In the rows, zero is written as 128.
Here are made-up elements, facts about them, and rows of numbers that follow some of those facts. Name the element behind each unnamed row.

How the elements are related:
vubrokul nepa bonuk
kipul nepa flike
gisus nepa sutrimim
rufla nepa suvus
likedres nepa graskek
gigri nepa gusta
nufal nepa neskul
bobrer nepa trorik
lobur nepa sagadran
skavum nepa pivol
losasku nepa treru
mubris nepa neskul
moker nepa naskes
fusim nepa vitoflo
lekla nepa suvus
klista nepa tufor
kagon nepa tufor
sudrem nepa suvus
treru nepa groplu
kebredral nepa neskul
sonul nepa pivol
plizak nepa kliplol
mutrol nepa runemar
sketrom nepa stotron
fozu nepa sagadran
rikleti nepa fatrala
daklinil nepa suvus
rala nepa sagadran
flafli nepa bonuk
rogran nepa suvus
plenol nepa neskul
groplu nepa flirebren
stasol nepa ditra
meklosu nepa runemar
puseklus nepa naskes
rava nepa runemar
fomize nepa naskes
flugogik nepa runemar
trebrek nepa drubras
skesa nepa draskoram
vuso nepa mekel
pluflo nepa ditra
lople nepa flike
rutel nepa suvus
zuskin nepa fatrala
venoris nepa mapidis
runemar nepa vastul
namel nepa treru
kifletis nepa plasol
{vubrokul, deklis, likedres, gigri, vastul, mekel, stufun, kagon, gekezan, gonaven, trukon, rogran, groplu, meklosu, radas, trebrek, skesa, tebrek, badrele, lople, dotro} grezo c
{kipul, skegrik, zokopu, zetrar, bavevon, klonol, klamuk, plozo} grezo g
{gisus, breluso, skostol, kebredral, niflos, trorik, tregul, zuskin, bizunu, namel, gopu} grezo d
{rufla, flovasus, nufal, suvus, flosigak, besul, puflun, fusim, lekla, treru, sonul, grameklu, plizak, lelol, futre, vitoflo, drubras, kliplol, flike, naskes, rala, saplok, stasol, fomize, bobel, graskek, diler, rutel, mapidis, gusta, tagruk, venoris, golik} grezo b
{stotron, pivol, bobrer, bonuk, tufor, pifimim, sketrom, fluflun, sipoman, mumes, posak} grezo e
{plasol, studakal, skepu, lirur, brefik, nupek, fatrala, klugrun, flavis, neskul, flusek, skavum, miflel, bragan, bidim, losasku, mubris, klodrus, klosegek, gozar, bralok, flubu, moker, flirebren, flemebel, maklutru, klista, sudrem, mutrol, flelan, fozu, nekek, rikleti, sutrimim, daklinil, gretror, draskoram, flafli, plenol, viflar, puseklus, ditra, rava, stufiskol, flugogik, plitrak, vuso, trokli, sagadran, pluflo, runemar, zekik, kifletis, traluk} grezo a
{brezu, lobur, stevoful, gefo, rogubo, ruplal, fatir, plobruk, botredris, grukam} grezo f
dregen h <- vubrokul, kipul, rufla, stotron, plasol, flovasus, studakal, lirur, breluso, brefik, deklis, brezu, fatrala, likedres, gigri, klugrun, nufal, bobrer, bonuk, neskul, vastul, suvus, miflel, bragan, mekel, mubris, klodrus, gozar, bralok, besul, moker, puflun, fusim, zokopu, stufun, klista, kagon, sudrem, bavevon, sonul, grameklu, vitoflo, sketrom, flelan, fozu, drubras, nekek, rikleti, kliplol, sutrimim, daklinil, gonaven, flike, fatir, rala, trukon, flafli, rogran, saplok, plenol, stasol, puseklus, ditra, stufiskol, fomize, plitrak, skesa, bobel, vuso, mumes, sagadran, grukam, pluflo, graskek, tregul, lople, diler, rutel, gusta, namel, kifletis, gopu, traluk
dregen i <- gisus, pivol, skegrik, flavis, lobur, flusek, skavum, flosigak, losasku, klosegek, tufor, flubu, flirebren, stevoful, flemebel, gekezan, treru, kebredral, plizak, mutrol, klonol, fluflun, ruplal, naskes, plobruk, sipoman, meklosu, viflar, radas, rava, trebrek, trokli, tebrek, badrele, zuskin, mapidis, tagruk, bizunu, venoris, runemar, zekik, plozo
dregen j <- skepu, nupek, bidim, skostol, lekla, maklutru, gefo, zetrar, pifimim, rogubo, lelol, futre, gretror, draskoram, groplu, flugogik, niflos, klamuk, botredris, trorik, dotro, posak, golik
tamur 824 <- vubrokul, kipul, plasol, pivol, skepu, breluso, deklis, brezu, fatrala, klugrun, flavis, vastul, suvus, flusek, flosigak, losasku, mekel, skostol, tufor, gozar, besul, lekla, stevoful, flemebel, stufun, kagon, pifimim, gekezan, kebredral, sonul, grameklu, lelol, mutrol, sketrom, drubras, nekek, kliplol, sutrimim, ruplal, gonaven, plobruk, rogran, saplok, plenol, stasol, puseklus, ditra, radas, rava, stufiskol, trebrek, skesa, lople, diler, dotro, zuskin, mapidis, golik, namel, zekik
tamur 117 <- gisus, rufla, stotron, bonuk, skavum, bidim, mubris, bralok, moker, puflun, klista, gefo, sudrem, bavevon, futre, klonol, flelan, fozu, daklinil, gretror, flike, rala, flafli, sipoman, groplu, viflar, flugogik, plitrak, klamuk, vuso, trokli, tebrek, pluflo, tregul, gopu, plozo
tamur 48 <- flovasus, skegrik, nupek, gigri, neskul, lobur, bragan, klosegek, flirebren, maklutru, zetrar, rogubo, vitoflo, rikleti, fluflun, naskes, fatir, fomize, bobel, sagadran, grukam, graskek, trorik, venoris
tamur 542 <- studakal, lirur, brefik, likedres, nufal, bobrer, miflel, klodrus, flubu, fusim, zokopu, treru, plizak, draskoram, trukon, meklosu, niflos, botredris, badrele, mumes, rutel, gusta, posak, tagruk, bizunu, runemar, kifletis, traluk
{vubrokul, nekek, plenol, diler} tidodek flavis
{kipul, rufla, bonuk, zokopu, futre, plobruk, saplok} tidodek tufor
{gisus, plasol, klista, kagon, gretror, gonaven, rala, tebrek} tidodek graskek
{stotron, mubris, puflun, lekla, pifimim, lelol, flelan, daklinil} tidodek stufiskol
{studakal, treru, klonol, botredris, zekik, gopu} tidodek sutrimim
{skepu, nupek, maklutru, fomize, trorik, tregul} tidodek trokli
{lirur, likedres, suvus} tidodek neskul
{breluso, bragan, bavevon, groplu, viflar, puseklus, plozo} tidodek vastul
{brefik, klodrus, fusim, sonul, rikleti, fluflun, rutel, tagruk, venoris} tidodek flovasus
{brezu, lobur, skavum, skostol, bralok, moker, sudrem, rogubo, fozu, flike, flugogik, vuso, pluflo, namel} tidodek sagadran
{skegrik, gefo, sipoman} tidodek miflel
{fatrala} tidodek vitoflo
{gigri, nufal, flosigak, bidim, flirebren, sketrom, fatir, radas, bobel, mumes} tidodek klugrun
{bobrer, besul, plizak, mutrol, draskoram, stasol, bizunu, kifletis, traluk} tidodek pivol
{losasku} tidodek drubras
{klosegek, grameklu, rogran, rava, plitrak, mapidis} tidodek gusta
{gozar, flemebel, trebrek, klamuk} tidodek grukam
{flubu, ruplal, meklosu, niflos, runemar} tidodek naskes
{stevoful, stufun, kliplol, flafli, skesa, badrele, lople, dotro, golik} tidodek mekel
{zetrar, gekezan, kebredral} tidodek flusek
{trukon, posak} tidodek ditra
{zuskin} tidodek deklis

Some elements and their rows:
plobruk: [120 171 139 133 118 112 137 153 107  62 139 142 151 111 135 132 141 151
 110 139  77 122 107  89 112  93 128  70 134 117 129 119 169 130]
mapidis: [107 200 120 140 118 110 138 159 106  62 136 145 158 110 138 153 139 141
 114 135  77 122 107  85 113  90 129  68 134 128 120 118 171 128]
vastul: [101 154 137 108 155  70 131 183 123  63 129 126 148 123 139 134 199 179
 110 134  79 138 107  96 113  99 161  71 106 119 113 118 170 128]
runemar: [146 215 115 153 136  68 102 151 107  77 111 130 143 159 138 159 139 133
 189 134  79 116 112 137 113 137 193 187 130 130 105 187 175 127]
meklosu: [152 193 116 152 125  68 101 152 107  78 111 130 139 131 138 134 138 134
 184 135  78 117 107 138 117 115 185 177 138 125 107 186 175 128]
grameklu: [102 165 159 125 154  82 121 157 112  61 118 125 172 114 143 129 157 141
 107 145  85 132 110  87 117 112 127  71 108 126 105 118 168 134]
saplok: [102 165 157 124 155  83 121 158 112  62 119 124 171 114 143 128 158 142
 107 145  86 132 106  85 116 111 128  72 105 124 105 118 170 134]
flubu: [108 211 117 151 131  89 113 155 105  61 120 147 152 110 148 157 140 166
 116 134  77 120 109  96 111  93 127  76 133 126 114 126 171 128]
flafli: [103 161 116 134 162  68 102 153 114 101 110 125 142 127 136 128 157 131
 162 134  86 115 107  98 146 176 189  89 109 130 105 146 185 146]
nupek: [104 174 117 140 121  79 125 159 104  65 115 132 154 109 146 144 165 138
 108 134  78 115 105  86 114  91 129  66 117 117 107 119 170 133]
kagon: [107 153 144 128 147  65 102 154 107  91 116 126 146 147 137 129 153 131
 157 158  89 115 106 100 148 177 177  86 111 119 104 142 193 127]
zokopu: [103 187 154 133 170  88 102 152 120  61 111 125 163 110 147 130 156 167
 107 135  86 132 125  86 117 101 136  69 108 131 104 120 169 147]
rala: [111 172 130 134 154  67 104 153 111  92 112 125 144 131 137 129 159 131
 164 136  82 115 108  93 148 193 201  91 110 139 104 134 184 147]
vitoflo: [102 158 138 112 138  78 127 178 122  61 113 127 150 115 142 132 194 164
 108 133  79 128 108  87 116 101 144  71 106 121 106 119 168 141]
fatir: [109 157 173 117 132  80 120 153 116  61 114 127 155 111 136 131 175 152
 107 145  95 121 136  87 119  91 132  71 106 118 105 121 172 128]
kebredral: [124 164 114 154 117  67 107 153 107  87 132 128 144 153 137 148 139 133
 184 142  77 116 110 117 124 120 139 151 139 123 106 149 178 127]
botredris: [120 183 141 144 136 103 103 150 105  61 111 129 147 112 140 129 153 160
 107 136  79 122 119  93 113  94 128  71 132 117 119 129 171 127]

Name these rows:
No name comes twice in this set of rows, the named rows included.
[120 165 114 163 119  67 106 151 108  96 133 126 149 135 136 160 139 133
 176 143  77 115 108 106 128 110 127 140 150 125 105 144 179 128] : zuskin
[104 160 166 164 120  76 104 152 123 192 110 129 137 115 169 166 139 132
 245 137  77 114 168 108 246 144 129  85 111 161 186 121 170 148] : sudrem
[125 161 118 145 117  73 110 152 106  85 132 129 140 127 138 136 140 133
 179 141  77 115 107 112 124 106 133 136 146 120 113 138 180 129] : trebrek
[103 157 154 119 134  69 120 196 120  62 113 128 148 118 174 169 183 231
 125 133  80 133 105  87 152  90 158  69 111 123 189 121 173 132] : sagadran
[102 157 153 170 118  75 108 152 103  63 110 129 187 116 186 232 139 196
 126 142  80 131 108  88 139  95 129  82 113 117 199 121 175 127] : skostol

The same elements again, as new rows of numbers:
Some rows with their names:
kebredral: [123 125 122 125 121 127 136 107 130 133 137 118 149 130 125 128 140 121
 120 125 108 131 118 126 108 123 141 113 116 134 145 122 144 122 140 135
 131 117 123 152 157 132  69]
mapidis: [126 123 128 125 134 129 124 134 129 126 126 133 125 124 127 126 126 129
 120 109 137 124 120 128 120 123 117 129 123 130 121 133 120 130 115 125
 127 137 131 131 123 125 129]
flike: [135 145 135 117 129 123 125 129 120 122 154 133  92 129 119 120 111 125
 142 138 140 140 117 127 137 149 140 127 146 138 143 128 112 131 129 120
 124 131 128 114 138 115 112]
klonol: [128 123 129 127 138 130 129 137 129 124 129 136 129 126 128 127 123 133
 117 119 138 124 115 126 120 124 118 136 128 130 121 127 125 127 118 127
 126 134 126 131 121 126 128]
skesa: [124 130 126 131 123 127 125 117 131 134 127 117 137 129 129 128 140 123
 139 142 110 123 136 134 133 128 136 115 126 128 130 133 129 124 135 131
 131 119 127 128 136 131 126]
stevoful: [126 118 129 129 135 130 123 132 131 124 125 131 133 125 125 129 122 132
 118 105 138 121 127 131 114 122 119 131 123 132 116 127 122 130 117 124
 124 135 126 130 123 127 135]
meklosu: [122 128 119 126 132 127 138 107 135 136 144 113 153 131 129 129 135 110
 127 146  93 142 111 136 108 128 145 100 113 135 148 117 147 127 150 142
 128 107 121 155 164 134  49]
bobel: [124 128 129 123 122 129 120 133 129 128 121 126 126 126 127 127 130 126
 142 141 138 119 136 129 138 128 116 122 130 120 122 133 124 125 115 127
 128 131 136 115 122 130 163]
sipoman: [129 123 129 126 142 130 128 140 129 126 131 136 127 125 128 124 127 130
 120 123 137 120 111 128 123 124 119 136 126 133 119 129 123 124 118 127
 126 135 127 132 121 126 128]
zekik: [126 120 129 127 132 130 127 132 128 124 128 134 131 126 126 128 122 134
 117 110 142 122 122 126 116 122 117 133 126 130 124 128 124 129 117 124
 126 137 126 132 124 126 132]
klodrus: [127 130 130 128 134 127 128 139 129 127 134 131 130 128 134 132 114 134
 134 155 138 131 128 129 138 132 118 127 141 122 123 127 127 130 124 128
 128 126 123 117 119 131 161]
grameklu: [124 130 129 126 128 127 121 133 128 128 130 128 122 126 128 126 128 130
 137 141 134 123 130 130 137 130 118 122 135 124 124 135 118 128 117 125
 130 130 131 117 124 127 157]
dotro: [126 119 128 128 138 130 121 136 132 124 122 131 129 124 126 128 128 129
 116 102 135 119 121 132 115 121 117 131 120 131 116 128 122 128 115 126
 124 137 127 132 124 126 128]
bavevon: [126 130 129 128 133 128 125 136 127 128 133 131 125 128 130 127 124 133
 134 150 135 123 126 128 137 130 119 128 140 125 125 132 122 125 121 127
 130 129 127 118 119 129 161]
suvus: [146 134 143 143 111 122 135 136 139 137  84 132 115 124 139 127 149 143
 126  92 114 108 167 120 159 113 156 188 115 122  79 161 127 125 150 121
 140 135 125 118  89 128 150]
kagon: [123 131 126 131 122 127 126 115 131 134 129 116 136 130 128 128 140 122
 139 144 107 125 136 134 132 129 138 115 126 127 131 132 131 124 137 132
 132 117 128 129 138 131 120]
pifimim: [128 121 127 127 139 132 125 139 128 125 124 135 127 125 126 125 134 130
 115 109 137 116 115 127 116 121 117 135 121 133 121 127 124 124 115 127
 126 139 128 133 121 125 130]

Which element is each row?
No name comes twice in this set of rows, the named rows included.
[121 129 117 124 126 126 142 103 131 135 149 113 161 133 129 131 133 113
 125 151  95 146 108 131 104 129 146  96 116 134 158 114 154 126 150 143
 129 106 120 159 170 136  45] : runemar
[127 120 129 126 132 130 126 135 129 123 126 134 131 125 125 129 124 134
 111 102 141 122 122 125 110 122 117 134 123 131 123 127 126 129 115 125
 125 138 125 132 125 127 127] : skepu
[124 127 126 128 116 128 125 117 133 134 121 115 140 130 126 129 141 118
 144 142 114 120 141 133 136 127 133 115 122 125 128 129 135 122 133 132
 130 119 132 126 137 133 127] : gigri
[148 134 139 149 103 121 148 123 140 141  81 125 130 128 142 131 154 143
 121  99  92 118 171 118 157 111 173 191 110 122  88 155 145 124 174 127
 143 123 118 128  98 133 118] : daklinil
[120 133 122 128 120 126 135 107 128 136 140 114 146 132 129 130 136 123
 137 163 100 137 127 130 127 131 142 104 130 126 148 124 142 124 144 136
 133 109 123 137 152 135  97] : mubris
[126 121 130 127 136 129 122 134 132 125 126 131 127 124 125 127 125 129
 123 110 137 118 121 132 118 123 120 131 122 134 115 131 120 128 115 125
 124 136 127 131 126 125 129] : gekezan
[124 132 125 130 120 127 131 115 127 134 131 120 137 131 128 127 141 126
 136 148 112 125 132 128 133 128 138 119 130 126 137 129 135 120 138 132
 133 119 126 130 139 132 122] : kipul
[127 132 132 127 137 127 123 141 133 127 136 129 127 125 133 128 116 129
 140 157 133 123 125 136 139 134 122 123 139 127 116 131 121 129 123 128
 126 125 123 116 123 129 153] : trukon
[131 125 130 126 144 130 129 146 132 125 132 137 131 124 131 127 122 129
 117 127 138 122 107 129 118 126 120 137 126 135 118 127 128 125 121 130
 123 135 120 134 123 127 123] : posak
[125 123 129 127 122 129 118 130 130 126 121 123 135 127 124 131 126 128
 141 137 139 116 142 133 134 128 118 121 132 123 121 126 124 126 117 125
 125 128 132 114 122 131 165] : fatir
[130 121 130 129 143 129 126 142 134 123 128 134 135 124 131 131 113 131
 115 113 138 129 117 133 111 127 118 132 124 131 115 122 128 134 121 128
 121 133 120 131 122 127 126] : botredris
[126 124 124 130 132 128 132 119 134 132 126 121 141 128 128 129 137 121
 116 117 107 130 117 132 108 123 138 121 112 133 130 125 137 128 137 135
 127 123 122 147 142 130  78] : groplu
[148 137 139 149 105 120 145 124 142 143  79 125 123 127 143 128 157 138
 125  99  88 118 170 119 161 112 173 188 107 121  84 160 140 125 171 128
 143 123 123 129  98 132 117] : rufla
[128 122 129 129 144 129 126 143 133 125 128 135 132 124 133 129 117 128
 122 124 135 127 116 134 122 126 119 132 125 130 114 126 124 133 121 129
 123 131 125 131 120 127 132] : badrele

Now the same elements, written a new way:
Named rows:
bobrer: [133 134  91 109 124 159 133 140 130  99 135 149 147 145 158 133 144 140
 125 162 130 122 114 131 126 101 143 155 164 144 125 115 132 123 170 161
 132 144 111 107 106  87 129 111 143 119 145 121 125]
besul: [102 138 122 117 128  90 157 134 143 102 110 151 104 110 131 115 102 106
 104 116 120 129 143 116 120 123 142 128 119 147 146 113 151 116 139 101
 117 121 141 130 118 136 135 130 130  99 139 121 132]
diler: [110 124 149 117 132  98 142 128 140 105 118 145 105 115 134 122 107 103
 105 109 123 123 147 118 127 130 135 128 116 133 141 119 135 119 132 103
 116 122 135 139 135 158 142 132 122 116 136 125 136]
gekezan: [126 124 146 140 145  84 126 119 123 132 132 126 100 108 120  99 110 125
 132 116 121 142 122 119 131 138 124 109 116 142 124 123 140 131  91 106
 113 113 124 127 118 149 116 119 142 135 116 138 123]
sudrem: [ 92 106  30 115  94 176 109 125  89 125  85 107 186 218 123 163 199 148
  81 135 150  63 202 247 168  75  54 165 128  82 149 143 117 125  38 247
 142  79 126 164 118  71  61 157  84 144 130  88 129]
fusim: [119 132  98 117 124 146 139 148 133  91 134 155 147 137 169 140 141 141
 123 173 132 114 118 132 127 106 144 158 160 143 132 109 127 123 172 165
 132 136 115 106  94 100 137 110 139 112 141 117 117]
vitoflo: [129 113 171  91 147 107 132 108 139  95 139 132 103 130 141 127 114 117
 126 116 124 107 158 115 148 142 129 150  80 119 119 140 136 125 144 102
 116 126 136 135 160 188 172 115 134 138 129 136 140]
plizak: [122 140 108 142 134 129 130 138 119 109 145 133 132 123 161 127 142 165
 144 185 140 137 101 132 127 118 128 154 157 161 122 103 125 138 134 173
 134 123 102  93  75 100 118  98 160 131 120 131 100]
trebrek: [156 109 122 134 153 129 112 129 118 139 134 124 122 125 157 126 139 148
 149 164 151 130 102 139 149 122 132 139 156 140 115 116 137 127 114 168
 115 132  97 106  83 123 107 110 145 127 112 148 137]
stevoful: [120 143 116 136 137  97 137 111 125 138 122 120 103  99 107  94 115 131
 128 115 111 161 114 115 116 132 129 104 116 160 133 121 164 131  93  96
 122 124 139 115 116 111 110 129 146 130 120 131 128]
stasol: [132 120 104 113 133 143 135 143 137 110 114 145 132 121 173 140 134 130
 123 165 154 113 123 136 142 104 151 159 165 143 136 102 146 117 166 166
 119 139 116 107  84 107 121 123 132  89 131 128 150]
zokopu: [117 136 128 113 123 115 136 126 134  93 140 149 128 139 113 115 116 117
 111 110  96 125 130 112 110 125 128 125 117 136 126 135 124 121 137  97
 130 133 134 136 154 133 145 115 133 140 153 114 110]
meklosu: [165 115 128 146 143 158 111 134 122 128 163 130 152 137 174 126 153 166
 166 192 150 130  66 127 133 123 146 149 185 144 104 118 113 132 161 194
 134 157  81  89  79 111 132  84 162 136 112 151 113]
mumes: [120 117 169 107 125 152 106 135 104 117 129 190 123 126 130 136 113  85
 109 122 109 135 122  91 111 150 136 115 154 109 146 106  85 127 106  80
 124 114 124 151 165 129 131 129  97 159 174 100  75]
gusta: [117 117 160 116 140 115 139 129 146  80 142 134 123 141 123 141 125 128
 116 110 108 100 141 114 125 134 112 139  93 127 121 139 117 120 154 104
 129 132 132 140 154 187 176 118 144 150 134 125 106]
kagon: [156 104 108 106 138 149 120 137 132 122 124 137 136 140 166 144 136 124
 133 152 145 109 116 138 150 109 147 148 163 126 125 121 139 115 161 165
 114 146 106 113  99 122 119 115 134 104 132 135 156]
groplu: [151 144 104 169 120 155 119 171 145 130 154 102 141 141 131 165 131 147
 156 186 143 117  95 131 153 106 118 133 184 120 104 120  82 142 166 157
 137 136  93 123  98 125  97 125 134 103 116 141 150]

Which element is each row?
No name comes twice in this set of rows, the named rows included.
[171 125 130 148 136 187 107 127 114 161 150 122 166 123 168 138 170 180
 174 180 163 139  62 126 119 136 148 148 175 141 114 127 120 135 169 189
 149 172  98  79  89  94 147  99 159 141 108 156 108] : runemar
[148 118 132  91 136 157 124 125 123 111 132 150 132 134 187 137 139 133
 138 177 160 109 133 131 153 120 163 174 156 131 122 116 136 126 169 176
 121 142 112 102 104 123 146 106 128 109 129 139 148] : fomize
[113 142 140 140 129 119 129 117 112 141 139 117 130 113 104 114 130 150
 140 116 110 150 117 116  98 147 117 114  95 144 128 133 131 137 107 107
 139 122 143 118 140 118 142 125 145 162 122 126  89] : flubu
[151  98 158 116 138 199  92 156 104 124 135 191 152 131 193 167 140 114
 132 186 163 116  91 106 138 142 154 156 217 107 137  91  76 122 158 163
 133 138  88 120 110 121 134 116 100 138 154 117  87] : nufal
[121 124 148 129  91  99 152  87 136 145 122 142 126 149 106  67 142  96
  95  78 121 129 152 153 113 130 141 111 144  98 140 160 127 111  89 151
 142 131 145 167 158 128 135 113  87 107 125 138 148] : brezu
[106 128 141 158  80 111 158 115 139 148 115 132 151 150  93  89 158 113
  89  68 123 122 136 161  90 126 120 102 140  94 153 166 108 108 101 158
 161 137 150 175 151 123 149 132  93 116 123 123 113] : bralok
[155 118 162  97 138 144 120 101 133 138 136 120 130 123 137 133 135 128
 143 107 134 119 135 114 128 148 146 140  84 120 116 154 143 125 170 113
 126 157 143 121 169 154 182 128 132 143 121 145 144] : neskul
[118 160 122 170 115 113 138 153 153 119 148 103 113 126  81 133 102 125
 136 129 100 138 118 112 128 121 104 102 137 123 116 131  92 142 125  87
 139 114 124 150 141 147 103 139 125 119 128 129 136] : klamuk
[119 124 154  94 142  98 141 112 141  92 133 135 106 119 139 123 109 120
 121 120 118 118 160 112 139 135 138 146  80 134 122 132 146 124 148 103
 115 122 145 125 148 170 163 119 139 124 133 130 141] : flovasus
[143 134  94  88 123 170 124 117 117 141 121 139 148 125 169 137 145 137
 143 162 154 133 130 134 129 118 170 158 134 141 131 122 162 125 171 165
 124 152 135  93 116  70 133 127 130 104 133 126 153] : rikleti
[132 123 183 117 144 147  87 102  77 180 122 156 107  90 138 123 112 113
 147 128 138 166 121  95 120 182 148 112 128 121 139 105 117 145  67  89
 121 107 139 123 153 116 120 140 101 169 144 120  91] : flirebren
[131 141  86 112 117 173 133 135 123 124 125 137 167 140 151 145 152 146
 133 155 136 132 115 134 112 111 149 150 144 140 133 123 136 126 176 161
 140 152 128 100 111  71 138 124 139 122 139 117 122] : kifletis

